Below is a small trained network, with its code and all its weights. Each question gives an input and a class and asks what happens when units are switched off, that is, made to give their printed mean instead of their output.

import numpy as np


def w(rows, s, z=0):
    codes = np.array(rows[::2]) - 128.0
    scale = np.full(codes.shape[1], s)
    scale[-1] = z or s
    return codes * scale


def norm(h):
    return h / np.sqrt((h * h).mean(-1, keepdims=True) + 1e-5)


def f(y):
    return y / 2 * (1 + np.tanh(0.7978845608 * (y + 0.044715 * y**3)))


def log_softmax(a):
    a = a - a.max(-1, keepdims=True)
    return a - np.log(np.exp(a).sum(-1, keepdims=True))


def net(x, mask):
    res = np.array(x, float).reshape(1, 3) / 4 @ E
    u = 0
    for l in range(2):
        y = f(norm(res) @ A[l][:, :-1].T + A[l][:, -1])
        res = res + np.where(mask[u : u + 16], y, B[l][:, -1]) @ B[l][:, :-1]
        u += 16
    return log_softmax(norm(res)[-1] @ U[:, :-1].T + U[:, -1])


A, B = {}, {}
E = w([
[134,59,144,153,62],'x0',
[100,160,254,77,113],'x1',
[215,124,154,189,176],'x2',
],0.0084)
A[0] = w([
[113,105,114,150,100,86],'L0N0',
[128,111,135,113,74,122],'L0N1',
[135,74,25,160,91,27],'L0N2',
[94,91,120,94,31,63],'L0N3',
[136,99,141,153,143,32],'L0N4',
[185,131,89,187,202,114],'L0N5',
[117,156,103,99,158,24],'L0N6',
[110,155,102,114,156,132],'L0N7',
[97,138,115,118,120,149],'L0N8',
[84,165,54,71,140,4],'L0N9',
[168,67,151,158,89,35],'L0N10',
[102,95,122,116,80,83],'L0N11',
[139,118,91,145,122,140],'L0N12',
[139,117,4,151,155,95],'L0N13',
[149,78,64,144,89,152],'L0N14',
[151,144,121,112,122,63],'L0N15',
],0.021,0.0028)
B[0] = w([
[115,137,136,137,192,145],'L0N0',
[117,58,129,126,101,154],'L0N1',
[56,75,255,232,197,227],'L0N2',
[96,78,140,200,207,191],'L0N3',
[153,130,150,142,120,138],'L0N4',
[215,52,118,94,110,231],'L0N5',
[166,176,122,148,119,151],'L0N6',
[158,168,107,140,120,158],'L0N7',
[115,148,86,130,81,149],'L0N8',
[135,246,114,187,30,192],'L0N9',
[174,124,155,156,103,173],'L0N10',
[120,98,113,162,193,158],'L0N11',
[75,131,139,102,152,163],'L0N12',
[14,129,51,94,230,249],'L0N13',
[62,105,182,188,166,202],'L0N14',
[124,128,132,128,141,125],'L0N15',
],0.037,0.014)
A[1] = w([
[94,158,161,20,104,177],'L1N0',
[36,168,86,125,147,100],'L1N1',
[90,68,87,137,184,122],'L1N2',
[206,84,151,135,97,64],'L1N3',
[68,105,158,193,78,166],'L1N4',
[49,98,127,138,129,138],'L1N5',
[138,130,123,115,113,71],'L1N6',
[128,230,107,143,108,72],'L1N7',
[100,116,127,133,122,111],'L1N8',
[91,111,78,33,144,3],'L1N9',
[3,81,127,138,163,117],'L1N10',
[153,108,161,134,119,135],'L1N11',
[59,118,158,162,86,119],'L1N12',
[110,154,170,144,245,12],'L1N13',
[106,102,137,44,67,82],'L1N14',
[125,140,123,114,178,56],'L1N15',
],0.022,0.0032)
B[1] = w([
[105,238,145,49,110,140],'L1N0',
[190,74,208,204,90,180],'L1N1',
[42,132,94,149,170,216],'L1N2',
[163,77,177,108,44,166],'L1N3',
[213,69,136,83,147,201],'L1N4',
[130,97,216,164,143,195],'L1N5',
[122,136,143,132,149,125],'L1N6',
[117,171,39,148,45,170],'L1N7',
[141,109,146,138,137,141],'L1N8',
[77,121,24,43,148,138],'L1N9',
[107,139,253,197,210,253],'L1N10',
[175,154,143,128,101,149],'L1N11',
[136,58,151,70,139,177],'L1N12',
[123,122,54,234,82,214],'L1N13',
[77,150,237,43,130,136],'L1N14',
[150,103,83,149,135,140],'L1N15',
],0.03,0.02)
U = w([
[75,217,165,7,122,90],'0',
[112,64,18,25,190,97],'1',
[240,55,174,81,33,157],'2',
[66,60,193,225,230,169],'3',
[131,159,113,83,160,6],'4',
[128,241,43,156,18,146],'5',
],0.013,0.011)

Each question gives the input, the list of numbers given to net, and the class t.
The units are the neurons (one row each of A and B). Each row of codes is followed by its name. A weight is (code - 128) times the scale printed after its matrix; where a second scale follows, it is the last column's (A, B and U).
mask holds one flag per neuron, layer by layer. A switched-off neuron (its flag False) gives its mean, the last column of its row in B, instead of its output. The means were averaged over made-up inputs and are rounded, as every weight is.
A unit's drop is (log p(t) with every unit on - log p(t) with that unit switched off) / (log p(t) with every unit on - log p(t) with every unit switched off).
k most important neurons: the k neurons with the biggest drops, biggest first
k most important neurons of layer l: the k neurons of layer l with the biggest drops, biggest first
drop when u is switched off: that unit's drop, to one decimal
input [-8,-3,2], class 1: most important neuron of layer 0 -> [L0N5]
input [-2,2,-6], class 5: 2 most important neurons -> [L0N9 L0N2]
input [-4,-3,5], class 1: 2 most important neurons -> [L0N5 L0N2]
input [8,8,5], class 2: 2 most important neurons -> [L0N13 L0N2]
input [-3,7,0], class 0: 2 most important neurons -> [L0N3 L0N2]
input [-8,-6,7], class 1: 3 most important neurons -> [L0N5 L1N9 L0N2]
input [7,5,4], class 2: 2 most important neurons of layer 0 -> [L0N13 L0N2]
input [-6,3,3], class 2: 2 most important neurons of layer 0 -> [L0N13 L0N9]
input [-8,-1,8], class 2: 2 most important neurons of layer 0 -> [L0N5 L0N13]
input [3,6,2], class 2: 3 most important neurons -> [L0N13 L0N2 L0N14]
input [7,2,4], class 2: 3 most important neurons of layer 0 -> [L0N13 L0N10 L0N2]
input [-7,5,1], class 5: 2 most important neurons of layer 0 -> [L0N2 L0N5]
input [-3,-2,-7], class 5: 2 most important neurons -> [L0N9 L1N7]
input [-4,2,3], class 2: most important neuron of layer 0 -> [L0N13]
input [-5,0,-8], class 5: drop when L0N15 is switched off -> 0.0
input [-8,2,5], class 2: drop when L0N13 is switched off -> 0.8
input [6,6,6], class 2: drop when L0N13 is switched off -> 1.1
input [-7,-1,1], class 5: drop when L0N9 is switched off -> 0.1
